[100 = 0]
1 |  85 | 121 | 100 |  99 |  88 |  83 | 107 |  96 | 110 | 108 |  88 | 102 | 111 | 106 |  95 | 109 |  88 | 110 |  43 | 150 | 109 | 112 | 104 | 108 |  81 |  90 | 118 | 107 | 112 | 109 |  86 |  90 | 106 |  83 |  92 |
2 |  94 | 115 |  97 | 105 |  95 |  74 | 103 |  89 | 104 | 112 |  82 | 108 | 107 | 102 | 105 | 113 | 101 | 111 |  50 | 137 | 118 | 102 | 101 |  88 |  81 |  97 | 109 | 100 | 114 | 108 |  95 | 104 | 109 |  83 | 118 |
3 |  93 |  98 |  93 | 101 |  99 |  86 | 101 |  92 | 111 | 103 |  73 | 105 | 102 | 101 |  95 | 111 |  82 | 118 |  39 | 153 | 111 | 103 | 108 |  89 |  80 |  81 | 124 |  98 | 105 | 110 |  95 |  97 | 107 |  95 | 128 |
4 |  96 | 111 |  97 |  95 |  98 | 105 | 100 |  76 | 106 | 109 |  74 |  98 |  84 | 116 | 101 | 115 |  89 | 114 |  42 | 140 | 102 | 108 | 104 |  95 |  99 |  89 | 124 |  96 | 112 |  89 |  91 |  92 | 104 | 102 | 122 |
5 |  96 | 107 |  95 | 109 |  99 |  87 | 111 | 101 | 118 | 118 |  90 |  89 | 115 |  95 |  98 | 117 |  99 | 103 |  47 | 133 | 114 | 105 |  98 |  65 |  82 |  95 |  87 | 106 | 116 | 111 |  80 | 119 | 120 |  94 | 101 | : 2 1 3
6 |  86 | 116 | 112 | 125 |  89 |  59 | 121 | 109 | 103 | 124 |  96 | 100 | 131 | 101 |  97 | 138 | 121 | 125 |  43 | 108 | 120 | 111 | 107 |  52 |  67 |  75 |  61 | 116 | 118 | 130 |  97 | 123 | 124 |  97 |  88 | : 5 2 1
7 |  89 | 100 | 101 | 111 | 101 |  73 | 110 |  96 | 106 | 119 |  84 | 105 | 105 | 106 | 103 | 111 |  96 | 120 |  49 | 143 | 103 | 101 | 100 |  95 |  77 | 105 |  69 | 105 | 109 | 100 |  86 | 102 | 108 |  95 |  95 | : 2 5 1
8 |  73 | 119 | 109 | 110 |  99 |  88 | 106 |  85 | 106 | 114 |  80 |  99 | 103 | 105 |  90 | 122 |  90 | 111 |  54 | 142 | 102 | 106 | 107 |  91 |  76 |  85 |  83 | 107 | 114 | 101 |  87 |  97 |  91 | 101 |  99 | : 7 1 2
9 |  90 | 116 |  91 |  96 | 100 |  78 | 101 |  85 | 117 | 106 |  75 | 103 | 109 | 109 |  89 | 103 | 107 | 117 |  54 | 135 | 114 | 102 | 104 |  95 |  89 |  98 | 125 | 100 |  99 |  91 |  94 |  99 | 101 |  90 | 121 | : 2 3 4
10 | 103 | 119 |  98 | 105 |  94 |  86 | 103 |  90 | 111 | 105 |  79 | 108 | 118 | 106 | 100 | 110 | 113 | 118 |  39 | 159 | 114 | 109 |  97 | 100 |  91 |  84 | 116 | 102 | 114 | 100 |  94 |  94 | 106 |  94 | 111 | : 2 1 9
11 | 106 | 125 | 103 |  94 |  98 |  90 |  99 |  91 |  95 | 107 |  86 |  99 | 110 | 109 |  97 | 102 |  93 | 109 |  92 | 151 | 114 | 102 | 114 | 103 |  81 |  75 |  99 | 109 | 113 | 115 |  96 | 106 | 101 |  91 | 101 | : 2 1 8
12 |  97 |  89 |  94 | 103 |  98 | 107 | 103 |  96 | 105 | 111 |  97 |  96 | 118 |  87 | 110 | 100 | 110 | 113 |  79 | 123 | 104 | 108 | 100 |  87 | 102 |  94 |  71 |  99 | 111 | 104 |  94 | 123 | 109 | 107 |  96 | : 5 7 11
13 | 102 |  95 |  94 | 107 | 102 |  84 | 109 | 105 |  99 | 108 | 109 |  98 | 102 | 107 |  99 | 112 | 109 |  92 |  93 | 118 |  98 | 110 |  97 |  94 |  98 |  89 |  72 | 108 |  91 |  99 | 101 | 100 | 107 | 104 |  87 | : 12 7 11
14 | 100 | 104 |  95 | 104 | 101 | 102 | 104 |  99 | 104 | 106 | 106 |  94 |  97 | 102 |  98 | 106 | 103 |  96 | 103 |  89 | 108 |  96 |  98 |  89 | 104 | 108 |  92 | 102 |  99 |  87 |  96 | 108 |  98 | 114 |  94 | : 13 12 11
15 |  86 |  86 | 102 | 101 | 102 | 104 | 104 |  99 | 103 | 102 | 105 |  98 | 106 |  86 |  99 | 115 | 115 | 105 | 101 | 102 | 112 | 110 | 103 |  86 |  99 | 108 |  81 | 109 | 112 | 104 |  91 | 104 |  99 | 125 |  90 | : 14 12 13
16 |  91 |  84 |  91 | 106 | 101 |  80 | 104 |  86 | 106 |  99 |  78 |  92 | 126 |  92 |  99 |  97 | 115 | 112 | 133 |  80 | 112 |  97 | 105 |  95 |  93 |  96 |  63 |  70 |  99 | 145 |  92 | 145 | 113 |  74 |  99 | : 12 15 14
17 |  97 |  90 |  88 | 105 | 100 |  89 | 109 | 107 |  96 | 112 |  97 | 107 | 124 | 108 | 106 | 105 | 116 | 102 |  99 | 101 |  91 | 107 | 105 |  85 | 103 |  94 |  53 | 113 |  95 | 106 |  96 | 110 | 119 | 102 |  85 | : 13 12 15
18 |  96 |  85 | 102 |  91 | 110 | 107 |  96 | 101 | 102 | 102 | 113 |  88 |  98 | 100 |  96 | 105 | 101 |  97 | 105 |  70 | 104 | 105 |  92 |  82 |  98 | 104 |  80 |  99 |  99 | 104 | 104 | 100 | 104 | 114 |  90 | : 14 15 13
19 |  68 |  95 | 104 | 104 | 100 |  92 | 109 |  87 | 118 | 118 |  74 | 112 | 109 |  88 |  93 | 106 | 119 |  95 |  97 | 102 | 115 |  93 | 100 |  94 |  92 | 105 | 100 |  90 | 104 |  98 |  88 |  96 | 100 | 110 | 105 | : 15 14 12
20 |  83 |  85 | 101 |  97 | 107 | 106 | 103 | 106 |  93 |  93 | 106 |  94 |  89 |  91 |  96 | 117 | 109 |  95 | 149 |  82 | 110 | 107 | 105 |  70 |  77 | 107 |  70 | 102 |  90 | 111 |  91 | 111 | 111 | 128 | 102 | : 18 15 14
21 | 107 | 102 | 103 | 100 |  97 |  87 | 102 |  99 | 102 | 100 | 106 | 101 | 123 |  95 | 104 |  93 | 101 | 103 |  97 | 115 |  95 | 101 | 113 |  86 |  94 |  92 |  80 | 105 |  99 | 112 | 105 | 109 | 100 |  96 |  98 | : 13 12 17
22 |  99 | 109 | 103 | 112 |  94 |  82 |  99 | 109 |  98 | 114 | 101 |  90 | 116 |  93 |  95 | 113 | 114 | 104 | 109 |  88 | 102 | 106 | 101 |  81 |  94 |  95 |  70 | 104 | 108 | 116 |  95 | 109 | 120 | 115 | 100 | : 17 15 21
23 |  99 |  95 | 100 | 105 |  94 |  87 | 102 | 104 |  93 | 114 | 116 |  94 | 106 |  91 | 115 | 114 | 120 | 103 | 100 | 102 |  93 | 105 | 108 |  70 | 100 | 100 |  63 | 111 | 100 | 116 |  97 | 118 | 106 | 108 |  81 | : 17 22 13
24 |  91 | 100 | 105 |  94 | 107 | 101 | 115 | 101 | 117 |  62 |  98 | 111 | 117 |  93 |  89 |  96 | 116 |  92 | 100 |  91 | 102 |  98 |  99 |  89 | 107 | 102 |  57 |  97 |  97 | 107 | 107 | 113 |  98 | 128 |  83 | : 15 18 14
25 | 103 | 102 | 100 | 115 | 105 |  88 | 106 |  94 |  88 | 108 |  98 |  89 | 109 |  96 | 111 | 106 | 112 | 112 | 105 | 100 |  95 |  98 |  90 |  90 |  95 | 104 |  92 |  88 |  97 | 104 | 103 | 110 | 111 | 103 | 102 | : 14 22 21
26 |  98 | 100 | 105 | 109 |  98 |  89 | 105 | 103 | 106 |  88 | 104 | 107 | 115 | 100 | 103 | 100 | 108 | 110 |  98 | 105 |  94 | 104 |  98 |  99 |  92 |  98 |  81 |  96 |  94 | 109 | 107 | 108 | 113 | 104 | 102 | : 21 25 13
27 | 110 | 100 |  96 |  96 | 104 | 105 | 113 |  95 | 106 | 109 | 103 | 111 |  96 |  99 | 100 | 107 |  99 |  99 | 101 |  96 |  86 |  92 |  98 | 100 |  95 |  92 | 107 | 105 |  97 |  86 |  93 | 105 | 102 |  98 | 107 | : 14 25 26
28 |  99 | 106 | 107 | 110 | 104 |  87 | 106 | 105 | 101 |  95 |  92 | 100 | 108 |  97 |  98 | 118 | 107 | 104 |  99 |  96 | 106 | 100 |  98 | 101 | 105 | 101 |  76 | 100 |  89 | 110 |  98 | 105 | 111 | 101 | 107 | : 26 25 22
29 | 106 |  98 | 100 | 106 |  98 | 100 | 106 | 102 |  95 | 102 | 112 | 109 | 117 |  93 | 106 |  99 | 115 |  96 | 107 |  96 | 102 | 113 | 101 |  86 |  90 |  95 |  62 | 100 |  92 |  99 | 103 | 118 | 110 | 116 |  94 | : 26 17 23
30 |  94 | 126 |  92 | 107 |  89 |  91 | 102 |  85 | 113 | 111 |  84 | 107 | 117 |  96 |  96 | 109 |  81 | 109 |  55 | 136 | 108 |  98 | 100 | 103 |  87 |  74 | 102 | 101 | 100 | 107 |  98 | 103 | 104 |  91 | 113 | : 2 1 10
31 |  99 | 101 |  99 | 111 | 104 |  97 | 111 |  98 | 111 |  90 | 104 |  97 | 109 |  93 |  95 | 112 | 137 | 105 | 120 |  77 |  95 |  92 | 109 |  99 | 109 | 110 |  62 | 100 | 111 | 107 | 108 |  98 | 109 | 133 |  84 | : 24 15 22
32 |  96 | 109 | 106 | 105 |  99 | 103 | 102 |  94 |  97 | 103 | 111 |  96 | 102 | 101 |  95 | 102 |  98 |  95 | 113 |  97 | 101 |  93 | 100 |  84 |  94 | 109 |  91 |  95 | 103 | 124 | 105 | 107 | 105 | 103 |  99 | : 14 25 26
33 |  95 | 100 |  98 | 107 | 104 |  92 | 104 | 101 |  95 | 104 | 106 |  85 | 120 |  95 | 107 | 112 | 123 |  99 |  94 |  93 | 101 | 109 |  94 |  70 |  95 | 103 |  49 | 110 |  93 |  98 |  97 | 112 | 111 | 118 |  81 | : 23 29 17
34 |  94 | 118 | 101 | 100 | 102 |  97 |  98 |  98 | 100 | 105 | 104 |  96 |  98 |  93 |  97 | 110 |  80 | 126 |  95 | 146 | 106 |  98 | 105 |  70 |  97 |  80 |  87 | 106 | 113 | 109 | 106 |  83 |  97 | 101 | 107 | : 11 21 8
35 |  87 | 106 |  99 |  89 | 103 | 110 | 101 |  86 |  95 | 118 | 103 |  97 | 100 | 105 | 106 | 115 |  99 |  92 | 114 | 125 | 121 | 113 | 101 |  84 |  79 | 100 | 109 | 103 | 122 |  78 |  76 | 101 | 100 | 100 |  82 | : 14 15 27
36 |  98 |  99 |  98 | 102 |  92 |  81 | 116 | 100 | 110 |  93 | 111 | 106 | 127 |  97 |  96 | 100 |  97 | 113 |  83 | 128 |  94 |  94 | 106 |  96 |  98 |  93 |  88 |  95 |  97 | 122 |  97 | 110 | 106 |  95 | 100 | : 21 26 12
37 |  92 |  98 | 109 | 103 | 100 |  76 | 106 |  89 | 108 | 118 | 101 | 107 | 110 | 114 |  92 | 108 |  96 | 114 |  48 | 110 | 120 | 115 | 104 |  81 |  82 |  86 |  72 |  90 | 111 | 107 |  91 |  96 | 110 |  86 | 115 | : 7 2 5
38 |  97 | 123 | 101 |  95 |  99 |  85 | 106 |  91 | 115 | 109 |  88 | 102 |  93 | 112 |  99 | 108 |  79 | 111 |  48 | 144 | 115 | 106 | 103 | 107 |  75 |  84 | 122 |  94 | 117 |  94 | 107 |  97 | 112 |  76 | 101 | : 1 2 30
39 | 100 |  97 |  99 |  92 | 106 |  84 | 114 |  93 |  98 | 107 |  84 |  94 | 125 |  95 | 100 |  97 | 105 | 102 |  95 | 125 |  97 |  99 |  98 |  93 |  92 |  97 |  87 |  96 | 116 | 117 |  99 | 111 | 110 | 101 |  95 | : 21 36 12
40 |  92 | 115 | 107 |  97 |  99 | 103 | 101 |  83 |  98 | 116 |  83 | 100 | 111 | 112 |  99 | 112 |  80 | 112 |  55 | 135 | 112 | 100 | 102 |  93 |  97 |  86 |  81 | 108 | 106 | 102 |  84 |  94 | 107 |  77 | 115 | : 30 8 2
41 |  90 |  94 |  98 | 103 | 106 |  93 | 115 | 100 |  97 | 108 | 105 | 103 | 111 |  92 | 104 | 114 | 122 |  95 | 103 | 103 | 102 | 102 |  97 |  76 |  98 |  98 |  61 | 113 |  95 | 107 |  94 | 106 | 111 | 119 |  85 | : 33 23 17
42 |  90 | 114 |  90 | 100 |  88 | 102 | 103 |  84 |  99 | 100 |  76 |  98 | 126 | 100 |  89 | 103 |  86 | 114 | 102 | 127 | 106 | 104 | 101 | 105 |  95 |  85 | 120 | 102 | 103 | 111 | 100 | 109 | 104 |  95 | 121 | : 11 30 39
43 |  92 | 120 |  97 | 108 |  94 |  80 | 113 |  87 | 107 | 126 |  96 |  98 | 107 | 102 |  99 | 117 |  88 | 108 |  41 | 147 | 112 | 104 | 106 |  92 |  81 |  85 | 107 | 106 | 112 |  94 |  95 | 100 | 104 |  91 | 114 | : 2 30 1
44 | 105 | 114 |  92 | 106 |  93 |  84 | 112 |  93 | 113 | 107 |  80 | 104 | 123 | 103 |  94 | 106 | 104 | 104 |  33 | 149 | 105 | 104 | 104 |  90 |  89 |  96 | 105 | 114 | 120 | 106 |  87 | 104 | 112 | 100 | 108 | : 10 2 43
45 |  89 | 122 | 103 | 111 | 100 |  88 | 102 |  96 | 107 | 124 |  85 |  92 | 111 | 104 |  94 | 110 |  84 | 100 | 106 | 146 | 115 |  99 | 108 |  84 |  81 |  86 | 114 | 107 | 122 | 101 |  90 |  94 | 113 |  83 | 118 | : 11 42 34
46 |  93 | 108 |  89 |  96 |  94 |  82 |  96 |  87 | 121 | 111 |  74 | 111 | 115 | 100 | 100 | 101 |  95 | 107 | 100 | 107 |  99 | 106 | 100 |  87 |  86 |  94 |  69 |  98 | 117 |  95 |  94 | 116 | 103 |  92 | 100 | : 39 21 12
47 |  96 |  89 |  95 |  98 |  98 |  94 | 102 |  94 |  94 |  93 |  98 |  91 | 107 |  92 | 100 | 105 | 106 |  99 |  90 |  94 |  98 | 105 | 101 |  91 |  98 |  98 |  75 |  98 | 108 | 107 |  95 |  93 | 103 | 104 | 104 | : 28 26 15
48 |  96 | 115 |  93 | 104 |  91 |  74 | 104 |  86 | 106 | 105 |  77 | 104 | 104 | 113 |  95 | 108 |  83 | 100 |  36 | 152 | 109 | 107 | 106 |  91 |  76 |  81 | 119 | 105 | 118 | 117 |  86 | 106 |  98 |  79 | 107 | : 1 2 3
49 | 100 |  93 | 101 | 105 | 105 |  91 | 108 | 105 | 105 | 115 | 104 |  89 |  96 |  96 | 104 | 107 | 112 | 103 | 107 | 103 | 108 | 105 |  99 |  83 |  94 |  96 |  68 | 107 | 103 | 117 | 101 | 111 | 106 |  99 |  89 | : 23 41 13
50 |  86 |  93 |  92 | 111 | 110 |  98 | 108 | 100 |  96 | 111 | 112 |  92 | 110 |  96 | 111 | 126 | 124 |  92 | 109 |  75 | 104 | 108 |  93 |  80 | 107 | 105 |  52 | 106 |  98 | 113 | 100 | 116 | 104 | 109 |  84 | : 33 41 23
51 |  84 | 119 |  95 | 113 | 107 |  88 | 112 |  85 | 102 | 111 |  74 |  94 | 104 | 103 |  92 | 114 |  82 | 100 | 102 | 136 | 110 |  98 |  99 |  86 |  84 |  92 | 113 | 100 | 110 | 110 |  86 | 102 | 111 |  93 | 122 | : 45 42 11
52 |  82 | 100 |  97 | 101 | 104 |  75 | 108 |  97 | 108 | 119 |  77 |  99 |  97 | 108 |  91 | 125 | 120 | 112 |  46 | 138 | 105 | 107 | 105 |  76 |  82 | 105 |  96 | 102 | 122 | 106 |  85 | 113 | 108 |  90 | 112 | : 2 5 7
53 |  99 |  99 | 100 |  98 | 109 | 102 | 118 |  98 | 103 |  80 | 111 |  96 | 121 |  86 | 106 | 106 | 109 | 107 |  98 |  90 | 106 | 101 | 116 |  77 | 107 | 110 |  74 | 101 | 113 | 116 |  99 | 109 | 102 | 129 |  86 | : 15 24 41
54 |  81 | 117 | 106 | 100 |  96 |  88 | 104 |  91 | 104 | 125 | 105 | 100 | 110 |  96 |  99 | 114 |  95 | 111 |  49 | 140 | 109 | 103 | 103 |  90 |  80 |  98 |  74 | 101 | 118 | 111 |  87 | 100 | 112 |  95 | 102 | : 7 8 43
55 |  78 | 126 |  96 | 104 |  90 |  82 | 109 |  85 | 116 | 107 |  79 | 105 | 113 |  94 |  88 | 110 |  86 | 117 |  97 | 132 | 101 |  94 | 112 |  94 |  98 | 100 |  84 | 105 | 110 | 105 |  91 | 114 | 112 |  99 | 113 | : 51 46 42
56 | 101 | 110 | 100 |  94 |  96 |  78 | 100 |  97 |  99 | 101 | 114 | 107 | 133 | 101 |  96 |  93 |  98 | 121 |  57 | 139 |  93 |  93 | 113 | 102 |  92 |  80 | 110 |  97 | 100 | 133 | 101 | 103 | 121 |  87 | 112 | : 36 30 2
57 | 102 | 103 |  90 |  91 |  95 |  69 | 114 |  92 | 114 | 103 |  89 | 108 | 120 | 113 | 105 | 100 | 103 |  96 |  96 | 157 |  92 |  92 | 105 | 100 |  93 |  95 | 107 | 102 | 110 |  97 | 104 | 106 | 126 |  94 | 119 | : 39 36 11
58 |  90 | 120 |  94 |  97 |  92 |  94 | 109 |  88 | 104 | 115 |  86 |  93 | 103 |  97 | 100 | 122 |  87 | 106 | 124 | 135 | 118 |  99 | 105 |  71 | 102 |  84 | 105 |  96 | 112 | 107 |  82 |  93 | 102 |  91 | 114 | : 51 45 34
59 | 101 |  99 | 100 | 100 |  96 |  83 | 113 | 101 | 116 | 100 | 114 | 117 | 126 | 104 | 102 | 100 |  92 | 104 |  65 | 128 |  97 |  95 | 113 |  93 |  99 |  89 |  98 | 101 | 100 | 103 | 102 |  98 |  97 |  99 |  96 | : 36 21 56
60 | 103 |  85 | 102 | 105 |  94 |  88 | 103 |  96 | 101 | 108 | 101 | 110 | 121 |  89 | 112 |  91 | 105 | 102 | 110 | 113 | 105 |  98 | 100 |  86 |  94 |  84 |  71 | 114 |  99 |  96 |  97 | 110 | 109 |  92 |  91 | : 21 29 17
61 |  95 | 109 | 109 | 101 |  93 |  90 | 110 | 107 | 113 | 104 | 106 | 111 | 121 |  92 |  98 | 106 |  92 |  94 |  79 | 125 |  94 | 101 | 105 | 100 |  94 |  90 | 102 |  98 | 104 | 121 |  94 | 100 | 105 |  92 |  93 | : 36 59 21
62 | 107 |  99 | 101 |  92 | 105 | 105 | 100 | 104 |  98 | 103 | 101 | 104 | 103 |  93 |  99 |  95 |  91 | 100 |  99 |  78 |  91 |  92 |  88 | 112 |  96 | 112 | 112 | 102 |  92 | 101 | 104 | 102 |  94 |  97 | 102 | : 27 14 32
63 |  95 |  98 | 100 | 100 | 106 |  95 | 111 |  97 | 108 | 106 | 108 | 102 | 101 |  94 | 104 | 105 | 114 |  96 | 113 | 100 |  95 |  99 | 100 |  89 | 100 | 106 |  76 | 107 | 104 | 103 |  95 | 100 |  99 | 118 |  84 | : 41 15 14
64 |  94 | 101 | 101 | 120 |  98 |  85 | 112 | 114 |  99 |  78 |  93 |  95 | 132 |  86 |  96 | 103 |  98 | 113 |  93 | 118 | 110 | 104 | 114 |  89 |  96 |  91 |  71 |  91 | 106 | 138 | 109 | 109 | 101 |  91 |  98 | : 36 21 26
65 |  89 |  94 | 104 | 101 | 101 | 104 | 100 | 102 | 100 | 106 | 100 |  95 |  93 |  97 |  93 | 111 | 104 |  98 | 147 |  72 |  99 | 101 |  91 |  79 |  93 | 104 |  67 |  99 |  88 |  90 |  89 | 106 | 103 | 110 |  78 | : 20 18 63
66 | 102 |  95 | 106 | 107 | 101 |  89 | 108 | 100 | 108 | 110 | 110 |  99 | 112 | 102 |  93 | 106 | 119 | 104 |  83 | 117 | 111 |  97 | 101 |  82 |  96 |  87 |  80 |  98 | 102 | 128 | 108 | 111 | 113 |  91 |  97 | : 49 21 36
67 |  83 | 132 |  99 | 110 | 100 |  86 | 107 |  87 | 105 | 115 |  80 |  83 |  99 |  91 |  83 | 118 |  93 | 118 |  46 | 126 | 122 |  99 | 106 |  84 | 102 |  93 | 124 |  91 | 117 | 111 |  80 |  89 | 103 |  86 | 140 | : 2 9 43
68 | 109 | 104 | 106 | 106 |  95 |  98 | 101 | 108 |  99 | 104 | 106 | 105 | 121 |  95 | 108 |  93 | 108 | 107 | 116 | 101 |  92 |  98 | 102 |  97 | 109 |  91 |  73 | 112 |  88 | 131 | 110 | 117 | 114 |  88 |  94 | : 21 26 60
